Here is a tiny trained network, its code and every weight. The questions are about switching its units off for an input and a class, where a switched-off unit gives its printed mean instead of its output.

import numpy as np


def w(rows, s, z=0):
    codes = np.array(rows[::2]) - 128.0
    scale = np.full(codes.shape[1], s)
    scale[-1] = z or s
    return codes * scale


def norm(h):
    return h / np.sqrt((h * h).mean(-1, keepdims=True) + 1e-5)


def f(y):
    return y / 2 * (1 + np.tanh(0.7978845608 * (y + 0.044715 * y**3)))


def log_softmax(a):
    a = a - a.max(-1, keepdims=True)
    return a - np.log(np.exp(a).sum(-1, keepdims=True))


def net(x, mask):
    res = np.array(x, float).reshape(1, 2) / 4 @ E
    u = 0
    for l in range(3):
        y = f(norm(res) @ A[l][:, :-1].T + A[l][:, -1])
        res = res + np.where(mask[u : u + 3], y, B[l][:, -1]) @ B[l][:, :-1]
        u += 3
    return log_softmax(norm(res)[-1] @ U[:, :-1].T + U[:, -1])


A, B = {}, {}
E = w([
[58,79,103,55,165,130,182],'x0',
[158,123,254,71,102,102,115],'x1',
],0.0071)
A[0] = w([
[30,204,168,92,112,148,208,118],'L0N1',
[99,57,255,5,179,172,192,181],'L0N2',
[123,196,152,132,103,196,88,8],'L0N3',
],0.0064,0.0015)
B[0] = w([
[183,90,98,166,112,65,108,152],'L0N1',
[153,119,190,120,172,115,68,254],'L0N2',
[243,142,92,35,114,91,181,136],'L0N3',
],0.011,0.0082)
A[1] = w([
[178,255,90,183,146,255,188,250],'L1N1',
[46,201,65,70,195,123,122,246],'L1N2',
[50,149,76,171,95,120,145,199],'L1N3',
],0.0054,0.0017)
B[1] = w([
[50,160,188,122,55,151,194,254],'L1N1',
[97,115,188,97,84,94,52,166],'L1N2',
[61,31,254,164,76,201,14,171],'L1N3',
],0.0089,0.0044)
A[2] = w([
[89,133,172,44,237,23,136,189],'L2N1',
[154,254,134,143,160,79,137,130],'L2N2',
[158,129,191,132,71,126,180,255],'L2N3',
],0.0072,0.0017)
B[2] = w([
[180,127,159,61,201,24,130,255],'L2N1',
[176,133,124,166,85,138,252,173],'L2N2',
[131,146,12,98,211,142,125,224],'L2N3',
],0.011,0.006)
U = w([
[2,66,139,184,60,180,91,7],'0',
[202,84,149,102,173,75,100,239],'1',
[186,183,52,158,153,201,201,48],'2',
],0.0063,0.0017)

Each question gives the input, the list of numbers given to net, and the class t.
The units are the neurons (one row each of A and B). Each row of codes is followed by its name. A weight is (code - 128) times the scale printed after its matrix; where a second scale follows, it is the last column's (A, B and U).
mask holds one flag per neuron, layer by layer. A switched-off neuron (its flag False) gives its mean, the last column of its row in B, instead of its output. The means were averaged over made-up inputs and are rounded, as every weight is.
A unit's drop is (log p(t) with every unit on - log p(t) with that unit switched off) / (log p(t) with every unit on - log p(t) with every unit switched off).
The circuit of an input: a set's keep is (log p(t) with only the set's units on - log p(t) with every unit switched off) / (log p(t) with every unit on - log p(t) with every unit switched off). Starting from all 9 units, units are removed one at a time, each time the one whose removal leaves the highest keep (on an exact tie, the one counted first), for as long as the keep stays at least 0.8.
circuit, biggest first: the units of the circuit, biggest drop first
most important unit: the unit with the biggest drop
top k neurons: the k neurons with the biggest drops, biggest first
top k neurons in layer l: the k neurons of layer l with the biggest drops, biggest first
drop when u is switched off: that unit's drop, to one decimal
input [-2,1], class 2: most important unit	L0N2
input [-8,5], class 2: circuit, biggest first	(L0N2 L2N1 L2N3)
input [-3,1], class 2: circuit, biggest first	(L0N2 L2N1)
input [-5,-4], class 2: top 3 neurons	(L0N3 L2N3 L1N2)
input [3,-3], class 0: top 2 neurons	(L0N2 L2N1)
input [-5,-6], class 0: top 2 neurons	(L0N2 L1N3)
input [0,0], class 0: drop when L0N3 is switched off	1.0
input [-1,1], class 2: top 2 neurons in layer 0	(L0N2 L0N1)
input [6,-8], class 0: drop when L0N2 is switched off	0.2
input [-6,1], class 2: drop when L0N2 is switched off	0.1
